The symbols move the units like this.
state | za de ni su ro ki
j563 | j593 j516 none j691 j585 j750
j772 | j646 j275 j709 j645 j903 j890
j732 | j890 j667 j332 j919 j676 j222
j610 | j123 none j420 j232 j755 j140
j100 | j620 j768 none j709 none j315
j181 | j420 j647 none j840 j920 j460
j126 | j403 j676 none j938 j821 j210
j881 | j132 none j494 j723 j275 j153
j920 | j595 j181 none j403 j946 j938
j647 | j645 j475 j315 j890 j181 j919
j303 | j723 none j563 j153 j475 j123
j701 | j418 j581 j403 j174 j256 j969
j158 | j475 j123 j310 j667 j919 j755
j222 | j732 j418 j36 j789 j494 j256
j492 | j709 j271 none j315 none j332
j418 | j667 j232 j13 j755 j222 j701
j751 | j271 j720 none j310 j332 j13
j205 | j36 j403 none j946 none j821
j132 | j581 none j676 j586 j969 j881
j938 | j920 j460 none j126 j620 j768
j755 | j158 j610 j595 j418 j789 j174
j460 | j181 j919 none j676 j938 j593
j691 | j494 j256 none j563 j271 j720
j275 | j969 j881 j210 j674 j772 j878
j581 | j232 none j840 j140 j701 j132
j595 | j310 j420 none j13 j508 j920
j969 | j701 j132 j126 j38 j646 j275
j13 | j751 j903 none j595 j36 j403
j667 | j878 j782 j751 j158 j732 j418
j750 | j563 j468 none j720 j310 j420
j620 | j946 j938 none j821 none j100
j494 | j676 j222 none j593 j210 j691
j232 | j782 none j903 j610 j418 j581
j123 | j303 none j750 j782 j158 j610
j36 | j332 j13 none j508 none j205
j271 | j210 j691 none j585 j492 j751
j153 | j881 none j691 j303 j878 j782
j878 | j275 j153 j271 j475 j890 j667
j768 | j938 j593 none j210 j100 j585
j723 | j586 none j593 j881 j674 j303
j890 | j772 j878 j492 j647 j840 j732
j645 | j468 j674 j100 j772 j420 j647
j508 | j147 j595 none j36 none j946
j38 | j174 j586 j938 j969 j468 j674
j310 | j585 j750 none j751 j147 j595
j256 | j222 j701 j205 j516 j691 j646
j475 | j674 j303 j585 j878 j647 j158
j840 | j903 j890 none j181 j403 j676
j782 | j153 none j720 j123 j667 j232
j821 | j205 j126 none j620 none j709
j315 | j100 j585 none j492 none j147
j140 | j610 none j181 j581 j174 j586
j586 | j140 none j460 j132 j38 j723
j516 | j789 j174 j946 j256 j563 j468
j789 | j919 j755 j508 j222 j593 j516
j674 | j38 j723 j768 j275 j645 j475
j903 | j720 j772 none j420 j13 j840
j174 | j755 j140 j920 j701 j516 j38
j593 | j460 j789 none j494 j768 j563
j946 | j508 j920 none j205 none j620
j585 | j768 j563 none j271 j315 j310
j403 | j13 j840 none j920 j205 j126
j420 | j750 j645 none j903 j595 j181
j147 | j315 j310 none j332 none j508
j332 | j492 j751 none j147 none j36
j709 | j821 j210 none j100 none j492
j210 | j126 j494 none j768 j709 j271
j720 | j691 j646 none j750 j751 j903
j919 | j647 j158 j147 j732 j460 j789
j676 | j840 j732 none j460 j126 j494
j468 | j516 j38 j620 j646 j750 j645
j646 | j256 j969 j821 j468 j720 j772

The rows follow the links: the fewer symbols apart two units are, the more alike their rows tend to be.

Each row, then its unit:
-49	10	-23	-6	38	-10	-72	42	28	-37	3	-15	-10	-27	-37	42	-23	44	-4	-39	4	-34	44	70	1	34	37	-1	-18	22	65	-19	43	-25	-23	49	5	-21	17	6	75	17	2	-9	7	26	108	-61	-29	-18	20	21	-46	-21	-53	15	-30	35	62	-14	43	0	5	-17	-21	41	-4	13	-49	4 | j750
40	25	-22	-13	-9	-8	-8	5	4	-13	56	83	-9	-26	20	12	-14	-2	93	-36	13	48	-83	8	33	93	-17	-8	-32	-6	99	33	-28	19	-20	-3	-4	57	-27	38	38	13	-42	25	28	24	18	-51	6	34	-5	-24	-12	-13	14	-103	-12	-23	-25	12	45	35	22	-8	7	34	55	-18	5	4 | j919
-2	5	-20	-14	-37	12	-21	-15	28	64	-6	44	-47	35	17	-21	-30	-1	68	-26	28	107	-24	-40	9	99	46	-42	20	1	3	31	-38	-1	-4	11	-29	19	-64	27	45	66	18	55	6	5	13	19	18	34	-31	48	-49	52	-15	-22	34	-17	-17	40	8	73	32	-7	-16	36	-19	10	17	-34 | j610
25	-12	13	16	-42	-54	54	-36	-42	30	-7	10	28	-39	-6	-23	54	-35	-46	23	-26	-37	-10	-36	2	-58	-20	20	-6	-22	-59	-14	-43	40	-1	3	2	24	-6	-25	-54	-58	10	-16	-8	30	-43	-9	34	-40	-24	5	53	46	-31	88	8	25	-40	-16	-34	-101	41	-17	-10	-21	42	54	17	-12 | j709
26	36	-10	15	-15	-27	1	23	-3	3	28	93	15	-66	-9	5	2	-1	74	-83	7	52	-10	5	50	68	11	-4	-38	-15	61	20	-39	38	-34	48	10	49	-26	14	51	-17	-10	20	-3	61	59	-69	-4	34	9	12	-18	1	-61	17	7	13	-26	36	26	-13	65	-33	-10	55	55	27	-30	-16 | j593
34	16	-15	11	-30	-57	-7	3	-19	31	10	67	19	-60	-15	12	16	11	44	-45	1	33	-25	7	38	58	3	-1	-34	-20	40	9	-42	48	-33	42	-5	64	-46	9	32	-51	-12	-2	0	57	58	-81	-11	5	-2	31	-17	21	-67	46	13	34	-14	7	22	-53	92	-54	-23	33	66	32	-26	3 | j768
-42	6	44	3	-9	57	63	35	21	19	-3	1	-35	27	30	-46	-2	-20	-33	-39	18	-13	62	-27	17	-29	22	-1	68	-14	-66	-9	-45	0	-6	25	23	-39	43	-22	17	84	71	4	-8	15	-36	77	-3	15	24	3	-10	32	-2	62	-4	-16	-36	41	-64	24	-59	1	14	-12	-66	31	27	-68 | j701
-16	-3	35	23	-6	-10	68	17	-30	13	-18	-6	6	-43	9	-11	42	-24	-72	-19	-18	-80	59	7	-10	-70	1	33	25	-27	-64	-23	-33	34	-23	42	26	-8	35	-45	-19	-30	53	-30	-16	16	-11	11	1	-27	30	3	21	11	-44	121	-3	32	-26	5	-64	-80	-19	-16	11	-17	-3	54	11	-42 | j271
17	-26	-47	-4	11	-55	-75	-16	-3	-10	-45	-47	31	-17	-58	53	1	31	-17	35	-31	-27	-8	37	-42	5	-5	-8	-53	27	22	-15	53	-7	21	1	-25	6	-34	-5	-11	-85	-45	-16	-10	-11	55	-65	-14	-42	-19	23	-5	-26	-27	20	25	32	77	-41	54	-44	65	-13	-29	11	24	-13	-32	55 | j508
9	3	39	8	-36	35	82	-3	-19	27	22	51	-12	16	45	-70	0	-35	25	-30	23	36	8	-60	43	-18	-3	-1	48	-33	-50	11	-73	16	-3	-17	13	2	31	-5	-13	71	36	13	-3	23	-67	64	20	15	-1	-6	1	49	18	3	5	-20	-79	45	-63	33	-41	24	14	-9	-30	42	33	-52 | j418
19	15	34	22	41	44	61	1	-29	-59	28	-18	13	19	23	-9	-3	-22	3	34	2	-46	-17	-14	2	-85	-58	15	11	3	-2	17	-7	3	11	-68	30	-11	44	-9	-60	-2	-30	-6	7	-25	-97	49	6	31	18	-69	40	-55	91	-66	-16	-47	-37	-10	-32	27	-56	52	34	-48	2	-46	10	28 | j890
47	1	35	4	-19	-39	59	-24	-59	-5	27	17	36	-32	21	-21	58	-41	-2	31	-40	-40	-43	-12	13	-61	-55	43	-11	-41	-7	-1	-30	27	-4	-29	28	29	31	-19	-78	-53	-23	-27	1	11	-83	-1	33	-25	-31	-42	58	12	35	-15	-29	10	-64	-12	-27	-82	-20	-3	33	-37	56	16	31	4 | j126
2	26	-42	6	44	4	-63	3	15	-71	7	-21	18	-5	-36	60	-28	65	20	-3	3	-2	21	47	10	4	4	-14	-45	30	72	-1	54	-30	0	-18	-6	-12	13	7	32	-34	-51	-7	8	4	92	-52	-39	14	28	-4	-37	-62	-3	-45	-6	12	68	-14	51	25	31	8	-18	27	8	-50	-79	47 | j420
35	30	-33	-6	45	16	-35	24	4	-35	19	20	9	-5	-7	39	-28	27	63	-10	4	25	-40	34	10	49	-10	-12	-27	24	97	31	26	-1	9	-31	11	19	-38	39	21	-24	-49	33	3	-20	26	-29	-19	67	19	-31	-22	-72	35	-104	1	-30	15	-14	53	61	13	9	11	18	32	-77	-10	41 | j647
-41	17	-15	-16	6	28	-26	35	48	27	-6	33	-43	5	3	5	-31	20	30	-61	30	57	20	-3	8	96	54	-36	23	-1	30	11	-28	2	-28	68	-14	4	-44	22	98	59	48	41	4	18	70	-5	-10	44	28	44	-66	7	-51	37	14	-5	5	41	10	60	17	-20	-13	46	-42	9	-9	-32 | j174
-54	1	-27	-5	41	6	-65	44	59	-42	5	-7	-25	4	-25	24	-31	37	10	-40	14	0	56	62	3	48	44	-12	-2	15	51	-4	39	-34	-28	50	-4	-24	5	14	90	49	9	3	1	19	97	-42	-20	-2	26	18	-54	-27	-41	-11	-33	22	66	12	40	43	-23	-14	-15	38	-26	4	-58	-6 | j468
44	-3	14	14	23	-6	37	-21	-56	-46	6	-35	35	-24	-2	5	31	-24	-45	53	-30	-70	-21	-3	-15	-95	-57	35	-22	5	-4	-3	9	30	21	-51	35	-1	29	-24	-90	-72	-45	-21	-1	-25	-60	9	11	-7	-4	-60	62	-42	56	-19	-22	-7	-14	-37	-16	-60	-9	20	17	-44	25	-32	24	46 | j403
43	-14	15	-6	-34	-58	45	-31	-56	30	0	-9	48	-34	-6	-12	53	-36	-27	56	-41	-45	-51	-25	-12	-54	-53	35	-24	-30	-40	-10	-8	28	16	-13	-2	33	-12	-31	-79	-77	-27	-24	1	1	-67	-17	43	-45	-44	-21	68	32	3	16	-9	22	-31	-31	-14	-96	21	-18	17	-40	52	23	42	18 | j821
32	14	-24	-17	-13	7	-20	1	15	23	29	51	-14	6	30	-8	-30	-13	98	-26	21	83	-75	-14	26	109	-2	-8	-9	2	76	25	-26	2	-9	-12	-19	50	-47	39	28	44	-25	28	26	-1	-2	-29	22	43	-34	-4	-24	8	28	-98	4	-16	-30	27	31	68	23	-8	11	25	19	-40	27	-9 | j158

Each walk starts at a row. The symbols on each line, taken left to right, move it on to the next unit.
Each answer is a row, close to the row of the unit it stands for.
43	29	-25	3	-8	-44	-7	3	-9	-10	54	74	15	-57	7	16	10	-12	79	-23	-9	21	-70	13	27	86	-21	9	-39	-8	91	29	-14	21	-16	0	11	69	-27	21	23	-32	-48	13	28	30	28	-71	12	33	-10	-16	5	-23	-9	-79	-13	3	-19	0	55	-13	41	-25	5	29	74	-8	3	18
su ro za su ki za
36	21	-40	1	37	-25	-46	1	-15	-17	1	0	33	-44	-35	62	5	14	21	22	-25	-13	-67	42	-17	29	-37	1	-52	16	88	13	33	20	2	-14	-1	25	-44	10	5	-86	-63	2	14	-14	34	-68	-7	26	-12	-28	4	-66	11	-43	9	-5	27	-45	58	-22	62	-17	-3	15	58	-59	-11	62
su ro za de za ki
14	-11	19	14	21	-5	23	-5	-27	-64	-15	-67	34	6	-24	18	25	17	-76	51	-23	-83	53	8	-14	-130	-36	22	-16	19	-32	-15	46	-3	24	-45	21	-44	70	-26	-53	-49	-22	-45	-17	-15	-23	10	-18	-45	21	-28	41	-24	23	26	-22	23	31	-37	-13	-49	-18	20	-7	-47	2	2	-36	32
-51	-18	30	14	29	12	28	23	-2	-46	17	-49	0	5	1	-10	19	8	-71	4	-8	-84	81	32	2	-95	11	42	30	-15	-37	-38	22	-24	-13	15	33	-56	98	-28	-7	22	33	-38	-14	11	5	17	0	-43	30	-22	19	4	-1	36	-46	17	-1	-1	-36	-30	-92	15	16	-17	-24	42	-31	-21
ro ro ki su de
2	1	-48	2	43	-31	-71	5	6	-44	-27	-40	32	-10	-54	57	-13	49	-1	20	-28	-13	11	55	-18	-7	-1	-16	-55	41	64	-5	58	-12	8	-7	-16	-10	0	14	4	-74	-50	-11	-11	7	88	-70	-31	-14	10	8	-11	-40	-15	-10	10	19	70	-29	67	-20	55	-3	-21	20	32	-23	-58	57
za de ro ki de su
-10	1	24	28	35	18	25	-3	-17	-79	-2	-57	30	13	-4	-2	2	24	-50	32	-5	-82	53	6	-3	-122	-25	23	-1	13	-17	-12	39	-17	20	-56	26	-60	89	-20	-56	-15	-20	-39	-8	-7	-18	27	-18	-16	30	-39	28	-44	41	-14	-34	-3	25	-15	-28	-13	-58	43	2	-24	-18	-11	-43	32
-39	9	41	24	4	19	77	36	-16	-18	11	3	-7	-28	10	-27	25	-24	-55	-34	-7	-70	69	-6	20	-61	13	27	40	-24	-48	-18	-39	33	-32	46	36	-26	51	-40	10	20	69	-12	-17	25	-14	28	-9	-3	46	-6	14	13	-27	108	-21	9	-35	17	-67	-47	-44	-11	10	-20	-24	41	2	-51
ro de za ro su ki
-17	13	-26	12	8	-32	-30	26	7	15	1	38	-2	-60	-35	38	14	10	-13	-47	-9	-10	18	36	-4	46	31	-5	-24	-6	32	-5	-7	41	-34	83	-6	30	-46	1	60	-44	24	4	-4	32	97	-64	-29	0	26	34	-19	-6	-88	91	13	44	20	5	30	-47	53	-50	-21	27	22	20	-25	-20
ro za za
49	-6	-31	-8	-23	-74	-33	-22	-29	27	0	29	31	-60	-10	32	33	-9	26	20	-30	0	-74	17	-13	44	-20	9	-52	-6	34	-7	-6	28	-7	15	-22	52	-71	11	-25	-92	-44	-8	8	7	13	-68	18	-26	-53	6	24	16	-24	-5	5	36	-2	-39	45	-76	75	-32	-5	9	78	-3	12	43
-44	26	53	22	3	43	80	35	0	1	19	12	-24	-7	30	-36	12	-22	-41	-37	9	-50	67	-15	29	-49	14	19	54	-19	-59	-6	-43	22	-24	29	42	-23	58	-29	22	57	79	-10	-21	26	-14	51	-10	11	45	-7	9	11	-1	81	-21	-3	-46	47	-60	-4	-53	2	18	-8	-44	44	13	-54
su su su
-34	31	-14	14	24	26	-13	45	32	3	13	46	-25	-33	-7	16	-18	12	30	-70	20	17	34	35	27	77	38	-6	16	-2	44	11	-18	21	-38	73	9	19	-25	16	85	43	46	23	-2	30	85	-40	-27	36	39	38	-55	-16	-56	48	-3	3	8	40	6	31	22	-31	-23	41	-9	9	-23	-44
su ro su
-25	25	-6	18	18	-11	-23	57	21	2	4	51	-8	-46	-30	29	-2	20	17	-63	7	3	30	48	27	67	37	0	2	-10	43	-9	-12	35	-53	82	13	16	-25	13	91	-13	34	-2	0	44	104	-55	-15	20	49	36	-38	-11	-78	71	-7	10	14	28	10	-14	41	-43	-24	47	11	25	-31	-29
44	-8	-33	13	-42	-76	-24	-19	-18	52	-30	42	19	-63	-30	20	25	4	14	-17	-27	23	-37	2	6	34	1	-6	-51	4	6	4	-16	33	-17	37	-21	54	-61	-8	9	-74	-17	0	-8	34	31	-77	16	-29	-27	46	5	36	-60	67	20	55	-1	-11	28	-79	95	-49	-24	23	55	36	0	3
de ki su za ki za
27	3	33	23	-43	-29	86	-7	-51	12	10	40	30	-39	21	-34	33	-46	-20	-8	-20	-26	5	-39	29	-62	-21	40	-2	-33	-54	-4	-64	48	-14	2	23	15	28	-29	-43	-47	16	-26	-6	45	-43	-1	12	-20	-9	11	46	43	-9	74	-3	27	-69	10	-44	-93	16	-9	9	-18	36	65	8	-18
de ki za za za ki
57	2	42	15	-13	-10	85	-16	-49	-11	49	44	24	-35	40	-33	25	-47	16	8	-17	-40	-43	-22	29	-56	-54	36	1	-36	-2	9	-34	28	-3	-41	34	29	52	-14	-62	-13	-22	-16	14	22	-78	7	22	-5	-4	-59	59	2	52	-51	-41	-13	-77	3	-29	-44	-50	10	37	-34	51	7	32	-17
20	20	-35	-7	26	40	-47	10	27	-10	11	12	0	27	-7	38	-43	20	58	5	6	64	-44	7	-4	70	-13	-45	-10	24	68	31	20	-21	14	-41	-15	14	-45	31	20	18	-40	33	15	-39	5	7	-5	63	3	-20	-34	-53	51	-113	21	-47	24	3	48	92	10	7	15	11	3	-84	11	38
ro ro ki su de
34	16	41	17	-21	17	86	-4	-25	-10	54	39	10	-5	61	-39	17	-44	25	3	13	-15	-39	-28	37	-37	-44	35	10	-40	6	12	-40	9	0	-49	42	11	53	-6	-48	19	-4	-7	10	5	-91	37	17	20	-11	-55	46	15	65	-67	-28	-25	-86	14	-30	-1	-56	26	38	-26	41	10	24	-16
za ro ki za
31	7	30	22	31	16	54	-3	-38	-55	20	-20	15	-5	4	13	17	-24	-13	35	-16	-63	-18	0	2	-97	-68	30	-12	-15	2	-3	11	24	20	-74	44	-19	49	-19	-70	-49	-33	-17	2	-21	-75	29	-6	24	19	-71	56	-55	79	-47	-11	-27	-23	-23	-22	-13	-48	36	22	-52	14	-34	14	40
29	36	-1	9	-15	-5	3	16	14	9	33	97	-13	-39	0	-13	-26	9	80	-65	31	70	-24	-8	60	79	21	-17	-17	-11	64	25	-46	32	-43	28	1	48	-31	25	65	13	8	31	13	63	55	-46	-11	40	13	20	-33	9	-47	0	10	3	-36	46	29	30	43	-29	-9	65	24	18	-23	-37
ki su za su de
16	30	-4	-1	-22	14	2	9	34	37	9	81	-20	-5	19	-27	-32	2	83	-59	30	101	-14	-30	46	96	32	-26	2	-10	36	36	-47	12	-21	19	-6	35	-37	28	52	56	14	41	1	38	30	-17	5	38	0	33	-47	22	-25	-10	22	-4	-30	46	4	65	31	-18	-17	43	2	6	7	-36
de su ni de za
-59	-5	42	15	25	40	31	22	6	-51	13	-39	-27	24	13	-25	-5	7	-56	-4	4	-69	77	16	5	-80	25	26	42	0	-44	-31	8	-33	-3	0	24	-61	100	-20	4	66	46	-25	-14	5	-15	52	-1	-37	31	-15	9	-7	11	20	-57	-1	15	8	-47	-5	-95	18	11	-19	-47	40	-18	-21
-32	-38	11	1	-5	-35	-5	-16	-18	0	-30	-60	18	-6	-16	1	33	-10	-97	45	-43	-75	38	19	-35	-73	-1	23	4	4	-69	-36	26	-12	2	19	-11	-27	31	-40	-39	-50	13	-44	-13	-8	-8	-16	15	-75	-16	4	34	21	-39	81	-14	47	34	-28	-21	-100	-9	-8	-2	-25	-3	49	-6	-4
ki su ki
40	-9	-41	-7	3	-59	-50	-17	-15	4	-27	-12	30	-41	-43	62	16	9	-9	37	-34	-17	-59	31	-47	13	-31	-18	-54	24	33	-6	42	18	17	-11	-18	38	-75	-2	-24	-101	-58	2	-5	-19	16	-65	4	-4	-31	-5	23	-22	-20	-6	16	21	44	-50	52	-57	65	-26	-13	-6	58	-31	2	57
su su su
44	-18	8	7	-2	-24	23	-39	-52	1	-21	-52	41	-13	-1	13	49	-18	-51	66	-41	-64	-19	-4	-21	-65	-52	25	-20	0	-38	-14	18	17	26	-38	11	5	-2	-32	-86	-97	-40	-30	-9	-31	-59	-7	20	-21	-25	-34	54	-11	22	19	6	11	-1	-48	-6	-89	18	4	10	-51	33	-12	25	43
